Below is a small trained network, with its code and all its weights. Each question gives an input and a target symbol and asks what happens when units are switched off, that is, made to give their printed mean instead of their output.

import numpy as np


def w(rows, s, z=0):
    codes = np.array(rows[::2]) - 128.0
    scale = np.full(codes.shape[1], s)
    scale[-1] = z or s
    return codes * scale


def f(y):
    return y / 2 * (1 + np.tanh(0.7978845608 * (y + 0.044715 * y**3)))


def softmax(a):
    e = np.exp(a - a.max(-1, keepdims=True))
    return e / e.sum(-1, keepdims=True)


def log_softmax(a):
    a = a - a.max(-1, keepdims=True)
    return a - np.log(np.exp(a).sum(-1, keepdims=True))


def net(x, mask):
    ids = ['αβγδεζθλμπτψ'.index(c) for c in x.split()]
    T = len(ids)
    res = E[ids] + P[:T]
    r = res
    for j in range(3):
        rows = slice(3 * j, 3 * j + 3)
        q, k, v = (r @ M[0][rows].T for M in (Q, K, V))
        z = softmax(np.where(np.tri(T) > 0, q @ k.T / 3**0.5, -1e9)) @ v
        o = O[0][rows]
        res = res + np.where(mask[j], z, o[:, -1]) @ o[:, :-1]
    y = f(res @ A[0][:, :-1].T + A[0][:, -1])
    res = res + np.where(mask[3:15], y, B[0][:, -1]) @ B[0][:, :-1]
    return log_softmax(res[-1] @ U[:, :-1].T + U[:, -1])


Q, K, V, O, A, B = {}, {}, {}, {}, {}, {}
E = w([
[82,178,141,134],'α',
[109,183,170,161],'β',
[39,122,97,157],'γ',
[70,99,176,181],'δ',
[148,194,84,163],'ε',
[130,119,167,53],'ζ',
[101,106,228,122],'θ',
[255,148,199,108],'λ',
[48,190,95,91],'μ',
[175,7,71,167],'π',
[188,92,66,215],'τ',
[166,29,92,31],'ψ',
],0.008)
P = w([
[145,245,131,144],'0',
[133,154,187,119],'1',
[168,125,141,79],'2',
[131,122,199,91],'3',
[148,103,183,130],'4',
[123,145,187,140],'5',
[184,115,194,145],'6',
[154,107,188,139],'7',
[173,90,187,158],'8',
[140,90,177,143],'9',
[139,104,174,165],'10',
[169,113,162,153],'11',
],0.0011)
Q[0] = w([
[190,125,109,84],'H1',
[113,211,130,151],'H1',
[118,203,141,162],'H1',
[165,124,77,82],'H2',
[146,6,82,12],'H2',
[131,140,98,195],'H2',
[104,60,162,153],'H3',
[118,43,169,123],'H3',
[99,180,129,220],'H3',
],0.016)
K[0] = w([
[121,76,85,162],'H1',
[167,73,188,93],'H1',
[168,94,184,96],'H1',
[42,126,192,165],'H2',
[5,213,229,147],'H2',
[113,110,115,71],'H2',
[213,104,87,133],'H3',
[184,72,114,131],'H3',
[148,243,88,162],'H3',
],0.016)
V[0] = w([
[205,138,68,71],'H1',
[141,136,71,134],'H1',
[121,92,68,246],'H1',
[144,225,106,94],'H2',
[72,44,148,117],'H2',
[96,142,114,106],'H2',
[157,189,91,70],'H3',
[2,159,134,99],'H3',
[129,54,74,46],'H3',
],0.0066)
O[0] = w([
[153,169,96,40,4],'H1',
[117,132,94,103,111],'H1',
[94,100,1,200,248],'H1',
[132,157,182,218,32],'H2',
[118,154,75,46,132],'H2',
[107,166,129,127,70],'H2',
[191,189,114,100,117],'H3',
[41,222,187,92,48],'H3',
[141,96,122,11,67],'H3',
],0.0057,0.00042)
A[0] = w([
[131,80,143,52,1],'N1',
[79,112,126,113,96],'N2',
[103,113,84,116,139],'N3',
[72,199,34,106,114],'N4',
[166,198,176,73,228],'N5',
[56,228,172,151,94],'N6',
[137,149,225,182,179],'N7',
[137,8,186,124,207],'N8',
[73,86,85,228,160],'N9',
[27,127,181,92,151],'N10',
[90,172,141,167,61],'N11',
[61,100,180,115,113],'N12',
],0.011,0.0029)
B[0] = w([
[92,216,95,110,132],'N1',
[71,137,118,121,121],'N2',
[103,147,86,109,145],'N3',
[167,160,52,70,162],'N4',
[167,71,144,71,194],'N5',
[117,253,133,100,209],'N6',
[169,125,222,190,219],'N7',
[126,48,95,82,252],'N8',
[89,132,57,197,242],'N9',
[27,113,143,90,182],'N10',
[121,211,139,146,144],'N11',
[56,95,173,113,148],'N12',
],0.023,0.0031)
U = w([
[88,184,175,91,127],'α',
[132,165,202,155,66],'β',
[3,147,97,162,44],'γ',
[49,78,182,189,141],'δ',
[244,208,84,158,140],'ε',
[127,89,116,51,246],'ζ',
[96,81,210,101,95],'θ',
[213,66,176,157,89],'λ',
[59,193,114,74,3],'μ',
[151,72,72,188,165],'π',
[145,145,94,242,175],'τ',
[126,79,51,65,100],'ψ',
],0.0051,0.0059)

Each question gives the input, a string of symbols that net reads in full, and the target symbol t.
The units are the heads (3 rows each of Q, K, V and O) and the neurons (one row each of A and B). Each row of codes is followed by its name. A weight is (code - 128) times the scale printed after its matrix; where a second scale follows, it is the last column's (O, A, B and U).
mask holds one flag per unit, heads first, then neurons. A switched-off unit (its flag False) gives its mean, the last column of its rows in O or B, instead of its output. The means were averaged over made-up inputs and are rounded, as every weight is.
A unit's drop is (log p(t) with every unit on - log p(t) with that unit switched off) / (log p(t) with every unit on - log p(t) with every unit switched off).
The circuit of an input: a set's keep is (log p(t) with only the set's units on - log p(t) with every unit switched off) / (log p(t) with every unit on - log p(t) with every unit switched off). Starting from the 12 units with the biggest drops (on a tie, the unit counted first), units are removed one at a time, each time the one whose removal leaves the highest keep (on an exact tie, the one counted first), for as long as the keep stays at least 0.8.
units of the circuit, in order: the units of the circuit, biggest drop first
unit that matters most: the unit with the biggest drop
k most important neurons: the k neurons with the biggest drops, biggest first
heads that matter: for each layer, one digit per head in row order, 1 if its drop is at least 0.15 and else 0, layers parted by /
drop when u is switched off: that unit's drop, to one decimal
input ε δ γ δ β μ, target μ: units of the circuit, in order	(N6 H3 N4 N10)
input θ θ π, target ψ: units of the circuit, in order	(N8 N7)
input γ δ γ, target γ: heads that matter	101
input ε β μ, target α: heads that matter	011
input ε μ δ, target δ: unit that matters most	N7
input δ τ μ δ ψ, target ψ: units of the circuit, in order	(N8 N7)
input λ δ μ, target α: 4 most important neurons	(N6 N8 N9 N10)
input μ θ β, target β: 3 most important neurons	(N7 N6 N8)
input π δ α γ, target γ: 3 most important neurons	(N9 N10 N5)
input ψ γ ε θ ε μ ε, target ε: heads that matter	001
input θ β θ ζ ε δ β π μ ε μ, target μ: heads that matter	001
input θ δ ζ ε δ θ, target θ: heads that matter	000
input τ ζ ε δ γ δ ε ε δ θ, target δ: heads that matter	000
input ε ε δ μ β, target β: drop when H2 is switched off	0.2
input λ ψ ζ ε ε δ λ δ ψ θ ε ε, target ε: drop when N6 is switched off	-0.1
input λ τ τ μ θ δ τ δ γ ε π, target π: drop when N10 is switched off	0.1
input δ μ γ γ ε θ ζ α, target α: drop when N6 is switched off	0.5
